Below are the code and all the weights of a small trained network. Each question names an input and a class and asks about switching units off, where a switched-off unit gives its printed mean instead of its output.

import numpy as np


def w(rows, s, z=0):
    codes = np.array(rows[::2]) - 128.0
    scale = np.full(codes.shape[1], s)
    scale[-1] = z or s
    return codes * scale


def norm(h):
    return h / np.sqrt((h * h).mean(-1, keepdims=True) + 1e-5)


def f(y):
    return y / 2 * (1 + np.tanh(0.7978845608 * (y + 0.044715 * y**3)))


def log_softmax(a):
    a = a - a.max(-1, keepdims=True)
    return a - np.log(np.exp(a).sum(-1, keepdims=True))


def net(x, mask):
    res = np.array(x, float).reshape(1, 2) / 4 @ E
    u = 0
    for l in range(2):
        y = f(norm(res) @ A[l][:, :-1].T + A[l][:, -1])
        res = res + np.where(mask[u : u + 7], y, B[l][:, -1]) @ B[l][:, :-1]
        u += 7
    return log_softmax(norm(res)[-1] @ U[:, :-1].T + U[:, -1])


A, B = {}, {}
E = w([
[38,254,203],'x0',
[144,44,212],'x1',
],0.0063)
A[0] = w([
[87,117,163,215],'0.n1',
[147,131,66,21],'0.n2',
[83,229,117,227],'0.n3',
[154,105,90,125],'0.n4',
[5,154,46,58],'0.n5',
[216,77,101,4],'0.n6',
[182,72,127,114],'0.n7',
],0.013,0.0021)
B[0] = w([
[254,154,228,157],'0.n1',
[88,143,197,151],'0.n2',
[144,200,141,254],'0.n3',
[122,67,123,161],'0.n4',
[129,143,94,197],'0.n5',
[96,126,105,207],'0.n6',
[33,155,112,194],'0.n7',
],0.0085,0.0078)
A[1] = w([
[131,205,122,194],'1.n1',
[170,126,247,99],'1.n2',
[148,44,116,3],'1.n3',
[129,99,101,161],'1.n4',
[164,96,100,172],'1.n5',
[90,131,172,125],'1.n6',
[150,112,61,58],'1.n7',
],0.015,0.0042)
B[1] = w([
[128,198,1,255],'1.n1',
[151,45,207,205],'1.n2',
[115,218,77,163],'1.n3',
[90,113,189,161],'1.n4',
[52,155,159,142],'1.n5',
[195,149,89,147],'1.n6',
[174,132,188,141],'1.n7',
],0.012,0.007)
U = w([
[181,46,184,153],'0',
[1,69,89,136],'1',
[148,207,9,200],'2',
[250,200,159,2],'3',
],0.02,0.0059)

Each question gives the input, the list of numbers given to net, and the class t.
The units are the neurons (one row each of A and B). Each row of codes is followed by its name. A weight is (code - 128) times the scale printed after its matrix; where a second scale follows, it is the last column's (A, B and U).
mask holds one flag per neuron, layer by layer. A switched-off neuron (its flag False) gives its mean, the last column of its row in B, instead of its output. The means were averaged over made-up inputs and are rounded, as every weight is.
A unit's drop is (log p(t) with every unit on - log p(t) with that unit switched off) / (log p(t) with every unit on - log p(t) with every unit switched off).
The circuit of an input: a set's keep is (log p(t) with only the set's units on - log p(t) with every unit switched off) / (log p(t) with every unit on - log p(t) with every unit switched off). Starting from the 12 units with the biggest drops (on a tie, the unit counted first), units are removed one at a time, each time the one whose removal leaves the highest keep (on an exact tie, the one counted first), for as long as the keep stays at least 0.8.
circuit, biggest first: the units of the circuit, biggest drop first
unit that matters most: the unit with the biggest drop
k most important neurons: the k neurons with the biggest drops, biggest first
drop of u: that unit's drop, to one decimal
input [4,5], class 0: unit that matters most : 1.n2
input [4,1], class 3: 4 most important neurons : [0.n1; 1.n2; 0.n7; 0.n6]
input [5,2], class 3: circuit, biggest first : [0.n1; 1.n2]
input [7,3], class 3: 3 most important neurons : [0.n1; 1.n2; 0.n7]
input [7,4], class 3: circuit, biggest first : [1.n2; 1.n1; 0.n1]
input [0,1], class 0: 2 most important neurons : [0.n1; 0.n3]
input [-1,1], class 1: 2 most important neurons : [0.n3; 1.n1]
input [-8,6], class 1: drop of 1.n1 : 0.1
input [7,5], class 3: drop of 0.n1 : -0.4
input [7,6], class 0: drop of 1.n2 : 1.1
